Rows, each with roughly how far along a hidden order it lies (0 to 9)
(in the rows, 128 means zero)
[115 109 132 130 107 118 144 128 129 152 123 126 139 105 137 116 128 145
 133 150 149 114 134 119 134 148 120 135 162 123 164 149 140 124 126 120
 118  86  82 118 134] | 0
[116 157 124 127 156 163 128 134 116 137 123 127 137 199 132 133 123 107
 131  88 116 160 134 143 163 117 139 130  60 128  85 134 121  90 106 137
 140 167 117 138 144] | 9
[130 137 112 125 133 116 110 122 129 109 145 135 103 132 117 148 133 107
 122 119 102 125 110 126 155 105 145 137  96 139 100 104 106 147 133 129
 133 155 183 131  97] | 9
[137 110 118 122  99 141 131 122 128 147 134 121 116 128 122 114 124 114
 129 123 120  60  70  98 227 156 144 159 113 142 107 137 140  96 140 130
 114 125   1 143  85] | 4
[122 129 132 112 154 138 120 133 126 106  96 135 130 152 139 121 125 120
 139 111 139 148 188 169 152 107 110 121 122 116 135 143 135 180 125 114
 124 153 139 128 174] | 5
[ 85 133 113 127 127 103 110 123 121 122 134 139 133 133 128 149 139 122
 125 140 117 141 168 153 115 104 147 134  93 126 147 122  84 147 114 114
 120 118 222 108 136] | 4
[129 131 142 138 122 137 153 133 121 178 126 129 154 172 145  95 109 145
 133 138 135 159 163 139 107 164 138 143 131 129 166 153 159 111 101 153
 113 107  86 100 117] | 2
[105  96 124 135  91  96 132 123 132 136 140 121 132  68 125 126 139 140
 126 162 145  96 115 107 114 141 133 135 189 125 176 136 113 119 135 113
 123  78 156 122 122] | 1
[ 88 120 116 130 122 104 115 124 124 122 133 134 133 122 125 147 142 124
 129 144 122 131 164 145 104 102 134 134 127 123 156 124  90 140 121 114
 125 113 233 113  93] | 4
[108 128 105 117 119 146 106 125 124 116 121 124 119 146 121 154 135 101
 128  99 112  88 109 123 219 126 146 138  99 130  77 130  87 106 132 108
 134 164  16 155 135] | 7
[101 113 126 129  95 128 140 125 123 161 127 124 142 141 133 109 123 130
 131 144 132  89 120 127 180 161 144 153 127 132 145 156 127 114 117 125
 112  77   4 118 115] | 0
[151 129 110 110 127 125 103 123 123 117 125 132 118 170 121 134 131  88
 131  98 106  84 123 129 221 126 150 144  68 140  68 132 100 135 136 123
 123 172  16 141 104] | 7
[123 164 126 135 156 166 138 135 114 145 135 128 140 191 133 126 112 116
 127  87 108 176 131 137 140 123 154 136  79 129  80 123 111  76  98 149
 143 170 164 129 126] | 9
[145 144 130 143 134 168 166 137 123 154 139 108 145 139 132 109 120 136
 126 101 135 141  80  87 162 155 132 125 153 124  87 142 148   4 109 140
 156 133  57 155 130] | 6
[100 125 137 136 130 141 154 135 120 163 125 117 164 142 140 122 123 149
 131 129 148 145 134 133 128 153 133 128 134 116 158 157 128  74 102 134
 132  95 138 121 163] | 2
[102 132 101 128 123 114  96 121 127 109 144 124 117 121 110 169 143 107
 118 119 109 105  99 107 157 117 154 128  81 133 101 105  68 119 140 108
 141 168 133 150 129] | 9
[ 88 140 122 131 153 107 113 131 124 103 124 133 139 127 128 157 131 129
 127 127 130 176 175 159  71  87 125 113 137 114 153 120  96 129 117 107
 138 113 255 119 173] | 6
[118 118 109 122 123 138 118 128 123 126 134 119 125 140 122 139 137 107
 127 106 116  87  75 110 215 129 148 141  97 137  97 129 109  82 125 120
 136 150  32 147 123] | 7
[161 129 135 136 128 183 165 135 128 153 135 111 137 132 132  96 124 137
 131 104 141 128  83 102 167 170 116 128 161 126 112 146 166  52 122 140
 147 122  18 153 138] | 6
[ 86 102 115 140  99  92 120 121 128 136 144 122 134  85 123 146 143 144
 122 165 138 101 124 114  99 136 140 132 184 124 177 127  93  97 126 110
 124  83 184 116 121] | 1
[143 143 132 113 150 154 129 135 123 117 109 134 124 169 137 111 120 114
 137  96 115 152 150 158 166 106 119 131  88 127 106 136 142 143 126 130
 130 151 139 137 152] | 9
[ 94 141 128 133 156 120 124 132 125 104 124 129 138 138 128 169 128 133
 126 123 134 180 172 152  80  99 126 107 111 112 146 123 100 125 111 116
 140 137 255 124 182] | 6
[ 75 118 112 130 119  97 104 120 123 120 135 137 137 123 125 156 140 121
 125 150 125 114 153 143 109 108 151 139 118 126 157 125  73 152 119 113
 120 113 255 112 137] | 4
[147 126 128 151 135 130 145 131 138 107 147 102 129  51 113 144 142 152
 117 128 146 121  63  84  57 127 103  92 208 113 134 108 136  63 137 121
 168 126 220 164 146] | 7
[142 140 130 141 126 167 160 137 124 158 127 112 143 118 130 109 121 139
 129  98 134 141  92 106 163 153 102 127 149 124 104 140 147  34 110 142
 149 127  62 149 129] | 6
[117 143 129 126 150 114 113 129 126 108 124 128 121 133 127 153 134 128
 123 129 127 161 169 148  73 101 120 114 117 122 136 115 120 165 126 119
 130 134 250 122 156] | 6
[111 135 128 150 124 134 162 134 116 181 142 116 164 163 136 106 124 147
 128 131 136 164 108 116 144 155 149 151 144 124 138 151 139  34  89 142
 138 104 144 122 131] | 2
[159 142 136 147 144 129 148 132 132 122 144 125 128  96 121 120 127 153
 120 129 130 184  93 105  69 115 111 107 176 126 122 101 160  98 126 141
 153 127 255 131 111] | 7
[124 102 119 131  96 135 145 126 126 148 131 119 131 109 125  94 129 123
 131 131 134  12  75  91 219 158 135 150 152 133 130 156 135  85 131 119
 128 103   1 145 110] | 4
[ 94 119 116 115 126  95  98 121 128 107 123 141 118 134 123 156 143 111
 128 145 116 111 164 153 122  91 139 135 100 128 155 117  95 195 136 103
 120 124 171 114 141] | 4
[100 101 125 127  88 131 143 128 125 168 125 113 151 120 132 137 136 137
 132 141 148  86 113 113 187 172 139 142 149 122 163 165 110  66 121 114
 122  74   1 132 144] | 0
